(in the rows, 128 means zero)
Each row is followed by its group and then its class within the group.
[ 93 120 138 120 149 134 132 118 118 129  94 127 135 108 126 123 132 127
 126 139 120 118 107  72 132 137 133 112 142 126 157 136 150 119 175 126
 130 128 130 132 157 130 128 125 141 111 158 137 120 155 121 140 150 151
 144 128 126 125 157 122 130 136 122 134 138] -> Q:z681
[ 95 123 107 142 134 125 132 123 118 105 112 132 132 111 135 122 129 124
 132 131 109 136 126  70 132 130 139  90 144 117 154 137 160  95 192 106
 133 132 128 138 147 137 137 125 153 125 170 156 124 140 127 132 134 144
 145 135 125 123 136 115 122 117 137 135 143] -> Q:z866
[ 95 120 129 134 149 147 138 117 133 113 109 125 130  94  99 140 123 115
 145 135 115 128 114  75 133 145 123 108 151 136 174 135 156 118 172 117
 153 136 132 140 149 128 145 116 158 104 169 141 103 145 132 135 142 156
 151 131 127 124 157 115 128 148 133 130 130] -> Q:z681
[124 130 121 157 132 122 101 147 139 112 111 135 114 136 129 133 141  92
 135 130 106 190 114   4 140 103 142 111 146 137 121 135 151 138 186 139
 153 124 149 136 133 149 129  99 119 115 131 148 129 124 132 138 131 142
 136 140 128 115 137 174 120 145 120 125 160] -> P:z223
[ 85 111 155 143 135 149 117 140 127 124 121 130 129 127 132 128 129 123
 136 126 118 122 112  77 128 142 131 125 140 128 163 144 171 112 156 140
 143 133 131 129 145 123 142 126 143 116 166 146 122 158 129 124 115 147
 153 143 123 136 133 102 121 143 144 149 147] -> Q:z748
[120 128 113 160 137 118 107 136 145 116 117 130 109 117 151 114 129 114
 142 140 106 170 131  33 127 105 155 106 152 137 142 139 153 128 199 148
 147 120 148 137 155 148 103 109 109 128 142 149 142 121 118 125 126 136
 134 134 120 124 105 151 122 144 127 132 161] -> P:z854
[ 84 116 135 140 128 144 123 163 130 144 126 135 130 130 132 133 124 126
 138 127 121 117  96  75 130 130 150 115 139 131 169 139 152 115 172 153
 152 133 132 138 162 130 114 121 147 115 157 147 130 147 120 125 127 149
 146 141 160 125 148 124 104 141 120 137 139] -> Q:z748
[126 125 101 143 124 131 122 118 145 115 123 136 121 124 138 132 129 124
 134 128 105 184 131  50 132 106 138 112 158 135 139 138 143 148 203 142
 157 129 152 126 136 145 129 119  99 115 127 140 137 128 138 124 139 146
 123 130 128 128 111 147 133 136 127 100 151] -> P:z717
[ 90 121 133 136 146 151 165 171 128 120 136 128 129 115 130 159 119 120
 147 146 105 142 126  50 123 118 138 116 158 127 190 136 170 125 219 133
 166 132 135 131 165 151 139 120 131 124 184 162 107 145 124 117 130 153
 151 137 130 127 102 111 100 154 120 141 147] -> Q:z866
[ 68 122 133 138 136 146 123 124 127 123 123 136 125 103 113 133 128 117
 132 123 105 129 106  72 122 151 138  99 139 127 166 136 155 121 161 135
 170 129 121 124 157 127 137 130 148 109 170 149 123 159 121 130 131 162
 147 131 129 125 135 111 129 149 131 147 138] -> Q:z681
[130 140 120 143 122 109  92  91 131 132 119 126 115 131 171 110 114 163
 135 117 114 148 124 115 117 116 116 120 136 117 123 128 117 128 195 112
 113 126 121 136 124 137 133 138 116 131 150 111 137 116 120 124 128 125
 126 143 126 117  71 111 157 122 121 130 140] -> Y:z679
[100 148 136 134 125  84  90  84 139 139  83 125 116 119 161 106  86 146
 133 135 116 176 117  56 106 129 133  86 141 118 149 137 139 132 224 146
  98 108 128 111 155 147 117 140  55 117 147 142 153 134 128 129 169 129
 138 131 117 117  95 125 176 150 125 120 156] -> Y:z679
[100 137 133 142 125 118 105  92 125 123 121 125 114 121 150 116 114 156
 126 122 111 152 133  99 105 116 131 124 142 122 141 133 132 136 220 141
 139 117 134 109 147 157 128 143  67 128 160 124 136 125 121 118 122 139
 131 135 127 126  73 110 157 132 115 118 143] -> Y:Z959
[109 134 126 141 124 106  82  80 129 137 114 126 117 134 142 106 111 151
 129 111 140 158 120  90 116 139 121 103 136 125 144 140 137 126 179 145
 113 126 129 113 138 136 118 135  99 136 149 126 138 127 139 126 111 130
 131 134 126 126  88 119 155 132 127 123 144] -> Y:z679
[123 131 113 147 113 131 116 144 135 120 118 126 111 125 153 124 127 122
 133 127 122 167 127  43 133  97 156 125 145 130 141 135 147 131 202 128
 157 114 149 129 154 147 125 110 117 126 138 149 131 113 130 129 134 147
 140 132 129 119 117 150 125 134 130 125 163] -> P:z854
[123 136 123 133 126  98  97 110 126 108  98 128 107 147 139 120 123 104
 157 135 114 204 143   4 137 111 128  96 155 133 145 137 156 132 172 159
 131 113 140 131 122 158 121 106  76 133 132 155 146 121 135 135 129 146
 130 132 117 116 133 151 113 141 116 129 167] -> P:z223
[ 93 110 123 138 148 145 138 124 127 129 112 123 126 111 140 121 129 128
 121 136 114 127 107  91 130 142 144 114 131 132 151 139 136 125 190 105
 135 135 115 136 152 130 137 120 147 114 161 138 117 149 123 132 138 155
 140 127 130 121 153 124 139 134 126 124 130] -> Q:z681
[ 99 117 160 129 133 150 130 164 122 130 121 134 135 119 136 136 129 128
 135 146 114 104 120  85 114 124 143 109 148 119 166 134 155 128 217 123
 162 137 127 143 158 132 156 129 144 117 189 141 116 155 119 123 105 132
 144 137 130 123 103 112 123 158 134 152 138] -> Q:z748
[110 141 137 149 117 111 104 110 131 123 110 124 111 133 145 126 113 136
 137 126 109 169 134  64 123 107 146 117 142 124 135 127 149 123 199 145
 113 126 147 121 142 144 132 132  81 129 149 128 130 134 124 118 122 126
 130 136 125 123  74 107 143 145 125 131 150] -> Y:Z660
[ 89 113  76 143 132 111 137 125 110 136 154 133 125  92 145 132 137 119
 136 120 107 124 105  83 123  99 137  91 164 124 172 133 158 113 198 150
 147 141 126 145 153 135 127 123 172 117 177 143 125 153 129 118 155 159
 151 125 146 117 130 117 116 148 155 133 166] -> Q:z866
[ 91 126 127 142 140 141 151 160 125 116 129 122 121 121 161 129 133 130
 130 144 115 140 119  64 123 129 153  93 157 131 178 128 153 118 198 126
 161 131 127 114 171 136 130 117 150 124 168 148 113 144 137 118 125 155
 142 124 122 123 143 118  95 150 132 150 154] -> Q:z866
[ 86 113 112 121 145 125 122 109 126 134 120 120 122 100 117 110 134 134
 132 138 116 127  96  94 133 149 139 106 137 125 156 142 134 114 151 158
 123 134 119 142 150 126 117 129 158 119 158 149 125 151 117 132 143 154
 137 126 129 120 171 121 135 134 140 125 163] -> Q:z681
[ 97 112 132 141 141 144 141 151 120 139 127 158 117 114 149 127 120 126
 160 140 110 120 107  77 116 140 142 106 167 117 166 141 149 112 196 141
 141 126 132 136 162 139 122 122 139 118 183 138 112 149 125 126 118 146
 152 137 123 126 141 104 113 141 131 133 140] -> Q:z866
[110 128 109 144 132  92 106 128 127 120 119 117 116 130 133 119 139  90
 130 128 115 151 117  52  96 121 133  98 165 143 165 131 157 143 189 130
 162 119 142 136 142 139 120 117 126 127 137 151 148 137 136 141 151 137
 134 128 123 103 137 158 117 149 104 133 167] -> P:z717
[101 105 115 138 144 144 173 142 119 119 125 131 126 103 136 124 134 119
 131 141 111 131 108 102 130 127 148 121 141 131 171 150 144 120 204 125
 154 147 123 137 149 139 138 117 164 123 178 125 122 128 124 135 137 155
 149 126 122 110 152 123 115 138 128 126 134] -> Q:z866
[100 119 142 131 122 146 139 138 121 131 121 134 125 109 141 128 130 140
 148 128 115 100 121 111 118 127 149 127 150 118 158 137 138 118 185 132
 143 134 123 131 153 136 133 129 146 124 181 130 115 144 120 124 114 145
 144 122 132 124 128 110 126 142 128 134 130] -> Q:z748
[127 135 116 146 149 116 123 101 129 127 112 134 123 112 147 120 123 136
 130 118 112 169 131 104 118 127 122 111 138 125 128 132 136 137 153 154
 104 134 140 127 128 138 124 122  95 125 144 124 147 146 135 126 125 127
 126 130 121 117  86 115 124 145 135 111 142] -> Y:z679
[119 141 110 149 121 115  96  96 128 132 120 134 121 121 155  97 109 143
 128 103  99 187 131  81 113 104 143 106 131 125 131 135 141 136 193 161
 116 123 138 121 147 135 124 141  84 122 141 137 134 123 139 122 130 127
 130 124 130 116  63 118 157 133 127 116 152] -> Y:Z959
[102 147 158 146 120 132  89  87 140 116 112 126 125 130 140 117 110 133
 136 113 102 167 134  69 112 119 108 119 171 127 148 126 153 141 216 139
 134 126 130  98 145 133 140 144  70 129 162 143 138 124 124 124 113 140
 145 132 116 122  53 103 154 141 109 126 156] -> Y:z679
[105 151 147 138 105  89  91  77 134 126 103 131 116 121 154 113 107 143
 143 127 108 198 135  57 108 115 129 103 155 121 130 131 153 143 204 153
  95 114 139 103 146 149 121 135  60 125 148 138 148 141 125 120 127 143
 133 128 122 138  71 106 162 138 132 129 153] -> Y:Z959
[101 117 128 129 132 118 114  83 124 128 115 121 137  98 118 116 138 127
 129 153 112 126 113 116 123 141 120  94 149 121 138 146 144 119 175 133
 128 148 124 146 132 130 154 137 136 110 160 128 118 157 127 133 112 154
 141 132 127 129 141 106 147 141 155 134 131] -> Q:z681
[130 121  88 152 132 122 116 133 118 119 139 123 113 131 154 106 146 121
 125 111 110 143 130  93 139 101 141 127 129 127 135 128 122 120 166 121
 183 126 131 126 131 141 115 112 137 128 132 145 123  99 124 132 140 126
 125 135 124 117 126 149 109 120 114 113 145] -> P:z717
[ 99 122  96 120 147 137 148 156 123 120 130 133 129 120 134 131 125 131
 125 107 114 105 104  91 127 137 130 121 135 122 159 137 143 116 185 115
 142 121 128 140 154 140 125 116 179 109 175 150 105 143 122 138 150 152
 141 152 131 124 144 128 104 131 137 131 133] -> Q:z681
[128 123 100 149 122 115 114 121 126 126 133 124 116 120 142 115 131 115
 129 134 103 192 130  37 130 105 163 107 155 126 135 143 117 122 168 153
 139 122 137 139 131 140 116 114 107 128 120 138 153 126 135 129 138 138
 142 135 128 126 124 162 140 137 129 117 164] -> P:z854
[124 114  90 147 130 122 145 139 137 128 129 132 116 130 153 123 134 112
 134 122 108 207 134  33 131 113 156 103 142 129 153 135 140 139 228 159
 142 132 149 131 151 152 117 118 112 121 142 145 137 111 134 132 138 146
 136 126 129 118 116 154 113 141 122 104 153] -> P:z717
[128 118 106 140 134 137 126 135 125 121 120 127 131 113 138 129 124 140
 144 114 112 121 112  87 121 136 134 118 143 125 153 134 151 116 170 116
 142 137 136 127 151 135 134 126 173 143 174 142 119 137 128 121 134 151
 118 130 129 124 129 111 110 132 126 148 139] -> Q:z681
[103 110 104 129 132 141 173 144 107 121 120 113 127 115 147 134 136 132
 132 147 121 124 109  90 126 132 147 111 143 129 160 111 137 129 187 131
 137 132 131 132 197 135 155 131 131 122 167 145 128 144 127 127 121 153
 144 125 124 118 149  85 128 143 120 132 132] -> Q:z748

Each row is followed by its group and then its class within the group.
[137 125 144 136 154 150 140 137 135 126 133 140 131 132 145 142 134 174
 106 147 171 152 162 113 142 128 125 133 128 117 126 124 142 122 132 130
 137 116 139 134 113 136  93 128 148 152 139 124 142 111 120 139 111 111
 120 128 120 126 117 114 116 120 122 120 141] -> z934:[80]
[118 106 134 137 142 110 128 135 142 108 129 100  99 116 159 122 103 151
 146 161  87 137 123 155 132 140 127 117 126 122 117 114 151 129 122 125
 127 134 123 115 134 123 130  98 117 120 118 124 138 128 140 130 143 118
 130  72 117 131 126 126 193 115 140 125 127] -> z938:[64]
[127 116 145 126 117 126 128 133 147 116 152 134 125 129 134 131 142 178
 126 149 159  93 138 122 140 130 127 120 131 121 138 125 121 116 125 119
 130 113 139 127 106 122 176 127 131 158 146 131 132 108 121 125 112 113
 118 157 141 129 119 117 120 161 119 115 136] -> z934:[68]
[125 127 144 117 126 146 125 140 165 118 160 140 132 123 125 142 124 136
 121 122 164  93 136 123 153 126 115 115 129 130 125 141 133 124 137 103
 109 115 122 148 106 127 202 116 128 156 138 132 132 128 119 139 113 128
 126 198 146 127 134 121 115 133 133 104 124] -> z911:[61]
[131 120 142 130 116 124 120 140 145 122 129 117 126 126 166 131 105 132
 145 135 156 110 158 141 141 128 128 128 126 127 125 122 127 126 130 118
  98 122 122 125 126 142 123 111 140 139 121 137 131 132 129 145 121 128
 134 121 114 129 128 125 177 110 118 120 136] -> z911:[61]
[133 118 121 134 117 127 125 124 146 107 133 108  97 126 143 144 128 148
 137 146 125 127 120 131 134 130 131 125 129 123 131 125 121 126 115 131
 128 124 131 105 142 120 141 132 115 117 127 124 128 129 135 124 137 117
 131 106 126 122 118 125 150 126 138 145 127] -> z938:[69]
[129 116 132 138 119 107 118 140 147  91 134 112  98 129 146 136 120 178
 151 160 155  84 106 139 130 132 126 124 133 128 133 119 119 131 116 125
 125 128 129 102 134  97 165 113 112 134 134 128 118 136 139 124 130 109
 125  90 116 121 125 129 162 112 140 142 134] -> z938:[82]
[122 122 136 133 123 114 125 132 122 128 127 120 128 130 145 112 124 149
 133 144 159 126 150 137 134 127 131 127 137 117 132 114 124 126 126 123
 131 132 132 124 114 135 106 122 138 140 130 131 138 109 125 135 156 120
 124 110 115 131 125 128 155 118 115 117 143] -> z934:[68]
[124 113 133 116 126 120 120 133 139  88 138 110 107 115 148 139 120 177
 156 164 142  93 110 153 132 136 120 118 126 125 137 129 129 121 122 124
 116 129 129 117 122  98 179 102 114 130 129 130 120 128 130 128 137 109
 126  83 132 123 114 126 168 123 137 127 125] -> z938:[82]
[126 131 134 125 103 138 113 135 150 125 133 140 142 137 135 141 120 120
 139 115 182  87 143 114 141 128 127 124 127 137 125 135 113 129 130 112
  97 112 127 125 124 140 157 126 133 137 123 134 129 145 124 140 110 130
 131 175 126 123 135 129 141 124 126 128 134] -> z911:[72]
[127 125 142 131 116 131 119 146 142 117 133 129 130 136 141 127 116 130
 128 135 192 102 151 130 141 128 132 122 126 129 129 121 125 123 130 105
 115 127 124 130 116 142 152 119 143 148 129 135 133 122 125 143 113 128
 128 154 116 124 129 122 148 121 115 113 142] -> z911:[61]
[130 116 139 127 153 126 127 132 139 124 141 124 124 128 138 132 131 157
 109 140 138 130 145 124 135 127 124 124 126 134 126 119 115 125 125 117
 146 133 132 138 109 130 134 130 131 130 139 117 143 101 127 132 120 120
 114 136 120 114 115 124 133 118 117 123 141] -> z934:[68]
[120 116 139 116 133 140 124 132 164 105 154 111 118 117 149 139 111 149
 151 145 115  81 122 136 146 138 124 115 131 128 130 139 139 126 129 115
 102 111 131 130 118 122 184 106 117 136 129 133 127 136 129 133 133 120
 131 124 141 119 125 132 162 121 135 120 116] -> z938:[69]
[121 116 141 119 157 112 133 129 145 121 138 115 124 124 170 138 112 137
 148 128 100 130 157 138 150 135 124 122 127 126 135 117 121 135 137 134
 110 112 133 141 110 141  90 115 134 145 122 132 143 116 126 135 128 124
 131  96 124 135 112 127 146 108 110 115 135] -> z934:[80]
[127 115 141 131 127 135 122 131 137  95 134 116 112 120 149 129 117 172
 151 160 128  80 114 144 123 136 124 125 131 132 138 138 124 126 123 127
 120 132 129 114 120  96 169 111 121 115 131 128 119 128 126 126 133 112
 124  73 120 122 125 132 179 103 130 130 121] -> z938:[82]
[134 124 131 141 122 110 120 137 130 127 123 125 124 141 146 110 127 145
 118 138 167 147 154 122 137 126 139 133 123 121 126 108 122 124 120 121
 141 116 143 115 129 139  88 145 142 136 132 131 136 107 128 132 118 120
 114 113 106 123 118 124 138 115 116 135 150] -> z934:[68]
[132 118 133 131 149 100 128 135 148 138 134 138 126 139 149 126 121 143
 128 139 111 141 141 113 136 128 128 126 122 122 121 114 120 137 133 123
 133 133 131 127 118 136 111 128 140 157 130 126 137 122 134 131 114 131
 126 137 115 134 116 124 136 117 125 123 142] -> z934:[80]
[134 122 147 127 153 112 135 128 138 128 130 131 131 126 159 156 117 139
 136 139 117 159 159 118 143 134 126 127 149 129 123 117 132 128 139 130
 123 128 133 137 116 140 117 127 140 145 131 126 144 104 119 138 114 123
 121 127 124 123 120 122 141 118 127 122 135] -> z934:[80]
[131 125 140 123 166 126 140 134 153 121 153 145 122 133 127 149 135 159
 107 132 136 146 132 111 142 129 121 121 128 126 127 134 141 129 133 123
 145 127 132 144 107 128 149 133 136 155 140 115 142 113 122 133 107 126
 122 165 141 123 117 121  93 126 136 115 137] -> z934:[80]
